Below are the code and all the weights of a small trained network. Each question names an input and a class and asks about switching units off, where a switched-off unit gives its printed mean instead of its output.

import numpy as np


def w(rows, s, z=0):
    codes = np.array(rows[::2]) - 128.0
    scale = np.full(codes.shape[1], s)
    scale[-1] = z or s
    return codes * scale


def norm(h):
    return h / np.sqrt((h * h).mean(-1, keepdims=True) + 1e-5)


def f(y):
    return np.maximum(y, 0)


def log_softmax(a):
    a = a - a.max(-1, keepdims=True)
    return a - np.log(np.exp(a).sum(-1, keepdims=True))


def net(x, mask):
    res = np.array(x, float).reshape(1, 2) / 4 @ E
    u = 0
    for l in range(4):
        y = f(norm(res) @ A[l][:, :-1].T + A[l][:, -1])
        res = res + np.where(mask[u : u + 4], y, B[l][:, -1]) @ B[l][:, :-1]
        u += 4
    return log_softmax(norm(res)[-1] @ U[:, :-1].T + U[:, -1])


A, B = {}, {}
E = w([
[128,177,97,172,41,148,37,150,175],'x0',
[121,55,119,252,171,148,108,142,63],'x1',
],0.0025)
A[0] = w([
[135,72,170,205,163,147,138,100,37,253],'0.n0',
[250,133,107,170,2,210,3,199,190,48],'0.n1',
[172,218,205,47,112,87,183,55,172,250],'0.n2',
[154,146,118,114,151,133,93,83,98,93],'0.n3',
],0.0017,0.0013)
B[0] = w([
[149,119,88,51,100,94,89,169,195,240],'0.n0',
[65,193,77,138,139,1,156,95,113,230],'0.n1',
[145,42,94,174,141,133,66,172,131,253],'0.n2',
[150,140,124,112,133,119,117,118,107,128],'0.n3',
],0.0028,0.0027)
A[1] = w([
[157,162,164,62,103,149,163,126,162,8],'1.n0',
[135,120,198,121,157,150,253,89,102,63],'1.n1',
[127,122,142,101,110,135,125,116,117,72],'1.n2',
[82,188,108,100,137,70,143,87,134,113],'1.n3',
],0.0034,0.0014)
B[1] = w([
[184,70,159,116,117,164,112,117,137,198],'1.n0',
[86,254,91,187,78,44,111,110,96,249],'1.n1',
[110,129,117,131,112,142,122,128,152,136],'1.n2',
[152,71,135,136,139,181,117,170,125,253],'1.n3',
],0.0036,0.0016)
A[2] = w([
[199,79,128,131,158,137,111,170,150,2],'2.n0',
[126,89,144,201,167,196,152,141,75,21],'2.n1',
[131,90,60,126,137,38,100,194,147,140],'2.n2',
[112,94,159,113,183,123,252,105,92,55],'2.n3',
],0.0032,0.00089)
B[2] = w([
[50,191,67,158,73,138,83,138,128,156],'2.n0',
[240,92,164,31,84,104,77,166,189,157],'2.n1',
[41,124,211,73,166,236,185,61,118,254],'2.n2',
[88,254,84,194,49,116,82,146,142,185],'2.n3',
],0.0025,0.0042)
A[3] = w([
[221,104,144,40,126,124,165,148,172,2],'3.n0',
[150,173,104,74,70,101,122,139,181,213],'3.n1',
[155,150,101,108,189,6,229,136,62,126],'3.n2',
[138,2,118,233,151,133,97,147,83,50],'3.n3',
],0.0036,0.00065)
B[3] = w([
[173,56,131,102,160,115,110,209,142,191],'3.n0',
[150,84,125,197,198,87,174,153,52,253],'3.n1',
[89,176,56,220,33,128,3,169,194,252],'3.n2',
[204,109,140,18,159,75,188,185,149,243],'3.n3',
],0.0035,0.0027)
U = w([
[102,193,70,208,93,77,78,154,144,182],'0',
[238,45,127,65,160,96,125,191,143,186],'1',
[45,109,152,89,163,203,149,75,120,152],'2',
[222,139,179,154,124,144,171,37,104,32],'3',
[231,138,146,141,120,158,147,36,114,52],'4',
[254,149,159,159,121,159,166,24,83,2],'5',
[251,140,174,148,117,154,165,2,116,33],'6',
],0.0091,0.0037)

Each question gives the input, the list of numbers given to net, and the class t.
The units are the neurons (one row each of A and B). Each row of codes is followed by its name. A weight is (code - 128) times the scale printed after its matrix; where a second scale follows, it is the last column's (A, B and U).
mask holds one flag per neuron, layer by layer. A switched-off neuron (its flag False) gives its mean, the last column of its row in B, instead of its output. The means were averaged over made-up inputs and are rounded, as every weight is.
A unit's drop is (log p(t) with every unit on - log p(t) with that unit switched off) / (log p(t) with every unit on - log p(t) with every unit switched off).
The circuit of an input: a set's keep is (log p(t) with only the set's units on - log p(t) with every unit switched off) / (log p(t) with every unit on - log p(t) with every unit switched off). Starting from the 12 units with the biggest drops (on a tie, the unit counted first), units are removed one at a time, each time the one whose removal leaves the highest keep (on an exact tie, the one counted first), for as long as the keep stays at least 0.8.
units of the circuit, in order: the units of the circuit, biggest drop first
top k neurons: the k neurons with the biggest drops, biggest first
drop when u is switched off: that unit's drop, to one decimal
input [0,4], class 1: units of the circuit, in order : 3.n3
input [-7,-7], class 0: top 3 neurons : 1.n1; 3.n2; 0.n0
input [6,7], class 1: top 2 neurons : 3.n3; 1.n1
input [6,-7], class 1: units of the circuit, in order : 1.n1; 3.n2; 3.n1
input [5,-6], class 1: top 2 neurons : 1.n1; 2.n3
input [3,3], class 2: top 3 neurons : 2.n2; 3.n2; 1.n1
input [-1,-3], class 2: top 2 neurons : 0.n2; 0.n0
input [-3,-3], class 2: top 2 neurons : 0.n2; 0.n0
input [-3,0], class 2: top 3 neurons : 2.n2; 0.n0; 3.n2
input [3,-1], class 2: drop when 0.n1 is switched off : 0.2
input [-4,3], class 0: drop when 0.n2 is switched off : 2.7
input [0,8], class 1: drop when 2.n0 is switched off : 0.0
